Here is a tiny trained network, its code and every weight. The questions are about switching its units off for an input and a class, where a switched-off unit gives its printed mean instead of its output.

import numpy as np


def w(rows, s, z=0):
    codes = np.array(rows[::2]) - 128.0
    scale = np.full(codes.shape[1], s)
    scale[-1] = z or s
    return codes * scale


def f(y):
    return y / 2 * (1 + np.tanh(0.7978845608 * (y + 0.044715 * y**3)))


def log_softmax(a):
    a = a - a.max(-1, keepdims=True)
    return a - np.log(np.exp(a).sum(-1, keepdims=True))


def net(x, mask):
    res = np.array(x, float).reshape(1, 4) / 4 @ E
    y = f(res @ A[0][:, :-1].T + A[0][:, -1])
    res = res + np.where(mask, y, B[0][:, -1]) @ B[0][:, :-1]
    return log_softmax(res[-1] @ U[:, :-1].T + U[:, -1])


A, B = {}, {}
E = w([
[175,48,120,63,24,126,33,156],'x0',
[175,3,140,113,229,46,160,181],'x1',
[189,226,134,48,142,178,184,255],'x2',
[191,166,119,70,72,16,224,23],'x3',
],0.0081)
A[0] = w([
[173,135,135,79,119,63,178,95,43],'neuron 1',
[63,93,162,148,154,180,74,232,53],'neuron 2',
[176,171,162,82,116,134,138,212,69],'neuron 3',
[101,205,128,191,245,114,206,105,21],'neuron 4',
[158,78,173,104,195,113,140,141,32],'neuron 5',
[182,143,108,60,81,39,210,63,65],'neuron 6',
[147,48,129,107,233,55,171,177,125],'neuron 7',
[156,145,146,67,68,106,182,81,123],'neuron 8',
[183,56,136,155,173,66,157,178,36],'neuron 9',
[64,72,104,166,137,93,102,42,39],'neuron 10',
[209,60,102,16,30,116,28,158,3],'neuron 11',
[84,254,100,162,34,188,108,85,10],'neuron 12',
[168,205,115,24,160,165,186,212,66],'neuron 13',
[123,106,127,160,144,162,115,164,18],'neuron 14',
],0.0099,0.0077)
B[0] = w([
[103,193,129,167,164,178,84,139,184],'neuron 1',
[127,152,70,185,224,182,103,152,204],'neuron 2',
[142,59,176,154,111,109,74,74,200],'neuron 3',
[31,140,207,61,153,138,182,78,202],'neuron 4',
[122,213,140,102,86,94,52,146,157],'neuron 5',
[103,135,68,192,189,199,71,140,254],'neuron 6',
[186,184,100,104,99,96,155,184,236],'neuron 7',
[140,130,112,152,159,193,120,166,228],'neuron 8',
[152,221,139,106,65,106,109,191,181],'neuron 9',
[185,68,236,172,66,97,63,54,197],'neuron 10',
[57,158,205,48,179,142,195,77,240],'neuron 11',
[199,234,92,81,54,100,133,182,243],'neuron 12',
[161,28,182,186,107,48,92,63,255],'neuron 13',
[67,211,194,163,130,192,3,136,136],'neuron 14',
],0.011)
U = w([
[121,149,77,227,227,211,80,153,111],'0',
[184,53,199,202,99,54,80,65,105],'1',
[189,197,95,59,73,90,128,195,113],'2',
[25,137,200,9,200,141,192,88,116],'3',
[182,42,12,141,149,134,246,130,253],'4',
[84,91,40,104,142,95,156,138,105],'5',
],0.011,0.028)

Each question gives the input, the list of numbers given to net, and the class t.
The units are the neurons (one row each of A and B). Each row of codes is followed by its name. A weight is (code - 128) times the scale printed after its matrix; where a second scale follows, it is the last column's (A, B and U).
mask holds one flag per neuron, in row order. A switched-off neuron (its flag False) gives its mean, the last column of its row in B, instead of its output. The means were averaged over made-up inputs and are rounded, as every weight is.
A unit's drop is (log p(t) with every unit on - log p(t) with that unit switched off) / (log p(t) with every unit on - log p(t) with every unit switched off).
unit that matters most: the unit with the biggest drop
k most important neurons: the k neurons with the biggest drops, biggest first
drop when u is switched off: that unit's drop, to one decimal
input [-6,1,5,-3], class 3: unit that matters most => neuron 4
input [5,4,3,1], class 3: 2 most important neurons => [neuron 11; neuron 12]
input [7,6,6,8], class 0: 2 most important neurons => [neuron 6; neuron 1]
input [-5,-4,-5,6], class 0: 2 most important neurons => [neuron 6; neuron 13]
input [4,-2,6,-5], class 1: 3 most important neurons => [neuron 13; neuron 6; neuron 3]
input [7,-7,0,-5], class 2: 2 most important neurons => [neuron 12; neuron 4]
input [7,-6,7,-1], class 1: 2 most important neurons => [neuron 13; neuron 3]
input [4,-7,0,7], class 0: 2 most important neurons => [neuron 6; neuron 8]
input [-2,4,4,2], class 1: 2 most important neurons => [neuron 13; neuron 12]
input [-4,5,0,6], class 0: 3 most important neurons => [neuron 6; neuron 12; neuron 1]
input [-7,-6,7,0], class 1: 3 most important neurons => [neuron 13; neuron 11; neuron 3]
input [-7,1,7,7], class 0: 3 most important neurons => [neuron 6; neuron 1; neuron 11]
input [-6,-3,4,4], class 3: drop when neuron 2 is switched off => 0.1
input [-6,-6,6,4], class 1: drop when neuron 11 is switched off => 0.5
input [-2,2,7,-5], class 1: drop when neuron 13 is switched off => 0.9
input [4,-3,-1,-1], class 3: unit that matters most => neuron 7
